Below is a small trained network, with its code and all its weights. Each question gives an input and a class and asks what happens when units are switched off, that is, made to give their printed mean instead of their output.

import numpy as np


def w(rows, s, z=0):
    codes = np.array(rows[::2]) - 128.0
    scale = np.full(codes.shape[1], s)
    scale[-1] = z or s
    return codes * scale


def norm(h):
    return h / np.sqrt((h * h).mean(-1, keepdims=True) + 1e-5)


def f(y):
    return y / 2 * (1 + np.tanh(0.7978845608 * (y + 0.044715 * y**3)))


def log_softmax(a):
    a = a - a.max(-1, keepdims=True)
    return a - np.log(np.exp(a).sum(-1, keepdims=True))


def net(x, mask):
    res = np.array(x, float).reshape(1, 3) / 4 @ E
    u = 0
    for l in range(2):
        y = f(norm(res) @ A[l][:, :-1].T + A[l][:, -1])
        res = res + np.where(mask[u : u + 14], y, B[l][:, -1]) @ B[l][:, :-1]
        u += 14
    return log_softmax(norm(res)[-1] @ U[:, :-1].T + U[:, -1])


A, B = {}, {}
E = w([
[96,246,181],'x0',
[237,137,236],'x1',
[65,89,255],'x2',
],0.0033)
A[0] = w([
[208,76,205,160],'0.n1',
[208,166,89,103],'0.n2',
[101,225,176,133],'0.n3',
[223,165,173,40],'0.n4',
[160,70,168,252],'0.n5',
[174,164,83,80],'0.n6',
[154,99,193,118],'0.n7',
[6,102,150,172],'0.n8',
[68,130,64,110],'0.n9',
[80,121,102,200],'0.n10',
[226,149,154,100],'0.n11',
[87,160,67,105],'0.n12',
[86,253,114,178],'0.n13',
[155,21,131,217],'0.n14',
],0.012,0.0019)
B[0] = w([
[54,129,125,250],'0.n1',
[64,170,112,206],'0.n2',
[199,124,123,239],'0.n3',
[84,61,149,219],'0.n4',
[141,143,220,204],'0.n5',
[52,197,48,175],'0.n6',
[90,136,116,187],'0.n7',
[76,150,174,237],'0.n8',
[108,26,176,200],'0.n9',
[147,103,150,173],'0.n10',
[110,1,118,216],'0.n11',
[97,66,154,187],'0.n12',
[189,88,111,253],'0.n13',
[233,178,166,227],'0.n14',
],0.0075,0.0047)
A[1] = w([
[97,91,137,126],'1.n1',
[143,122,108,31],'1.n2',
[152,128,189,177],'1.n3',
[93,167,165,168],'1.n4',
[104,87,170,115],'1.n5',
[109,179,184,177],'1.n6',
[247,105,102,124],'1.n7',
[72,63,136,119],'1.n8',
[243,142,143,189],'1.n9',
[125,120,79,143],'1.n10',
[114,107,36,189],'1.n11',
[242,71,158,169],'1.n12',
[58,132,140,130],'1.n13',
[133,156,73,4],'1.n14',
],0.013,0.0028)
B[1] = w([
[148,64,188,185],'1.n1',
[75,143,84,113],'1.n2',
[77,201,81,217],'1.n3',
[167,180,6,161],'1.n4',
[159,114,167,217],'1.n5',
[29,145,17,182],'1.n6',
[191,156,86,191],'1.n7',
[225,91,148,241],'1.n8',
[208,152,62,202],'1.n9',
[91,160,186,149],'1.n10',
[97,253,184,209],'1.n11',
[219,135,12,255],'1.n12',
[164,180,76,173],'1.n13',
[81,50,126,124],'1.n14',
],0.0059,0.006)
U = w([
[141,2,222,224],'0',
[228,169,73,8],'1',
[27,174,172,138],'2',
],0.014,0.0011)

Each question gives the input, the list of numbers given to net, and the class t.
The units are the neurons (one row each of A and B). Each row of codes is followed by its name. A weight is (code - 128) times the scale printed after its matrix; where a second scale follows, it is the last column's (A, B and U).
mask holds one flag per neuron, layer by layer. A switched-off neuron (its flag False) gives its mean, the last column of its row in B, instead of its output. The means were averaged over made-up inputs and are rounded, as every weight is.
A unit's drop is (log p(t) with every unit on - log p(t) with that unit switched off) / (log p(t) with every unit on - log p(t) with every unit switched off).
The circuit of an input: a set's keep is (log p(t) with only the set's units on - log p(t) with every unit switched off) / (log p(t) with every unit on - log p(t) with every unit switched off). Starting from the 12 units with the biggest drops (on a tie, the unit counted first), units are removed one at a time, each time the one whose removal leaves the highest keep (on an exact tie, the one counted first), for as long as the keep stays at least 0.8.
circuit, biggest first: the units of the circuit, biggest drop first
unit that matters most: the unit with the biggest drop
k most important neurons: the k neurons with the biggest drops, biggest first
k most important neurons of layer l: the k neurons of layer l with the biggest drops, biggest first
drop when u is switched off: that unit's drop, to one decimal
input [-3,-5,-5], class 0: unit that matters most => 0.n9
input [7,3,-8], class 2: 4 most important neurons of layer 1 => 1.n11, 1.n12, 1.n8, 1.n10
input [-8,-5,8], class 1: 3 most important neurons of layer 0 => 0.n14, 0.n1, 0.n4
input [7,-1,6], class 1: 3 most important neurons => 0.n3, 0.n13, 0.n1
input [4,-1,-5], class 2: circuit, biggest first => 1.n12, 1.n9
input [2,3,4], class 2: 2 most important neurons => 0.n1, 0.n13
input [7,2,7], class 1: 3 most important neurons => 0.n3, 0.n2, 0.n6
input [4,-4,3], class 0: 2 most important neurons => 0.n14, 0.n8
input [3,-4,-1], class 0: 3 most important neurons => 0.n9, 0.n12, 0.n14
input [2,5,-6], class 2: 3 most important neurons of layer 0 => 0.n6, 0.n2, 0.n9
input [6,-7,4], class 0: 2 most important neurons of layer 0 => 0.n8, 0.n14
input [5,4,-8], class 2: 2 most important neurons of layer 0 => 0.n6, 0.n2
input [-7,-4,4], class 1: drop when 0.n14 is switched off => 3.1
input [-1,-5,-8], class 2: most important neuron => 1.n11
input [-8,-3,4], class 1: drop when 0.n14 is switched off => 1.5
input [-6,1,4], class 1: drop when 0.n14 is switched off => 2.3
input [-6,5,8], class 2: 4 most important neurons of layer 0 => 0.n1, 0.n13, 0.n3, 0.n9
input [8,-8,-1], class 0: drop when 0.n14 is switched off => 0.3
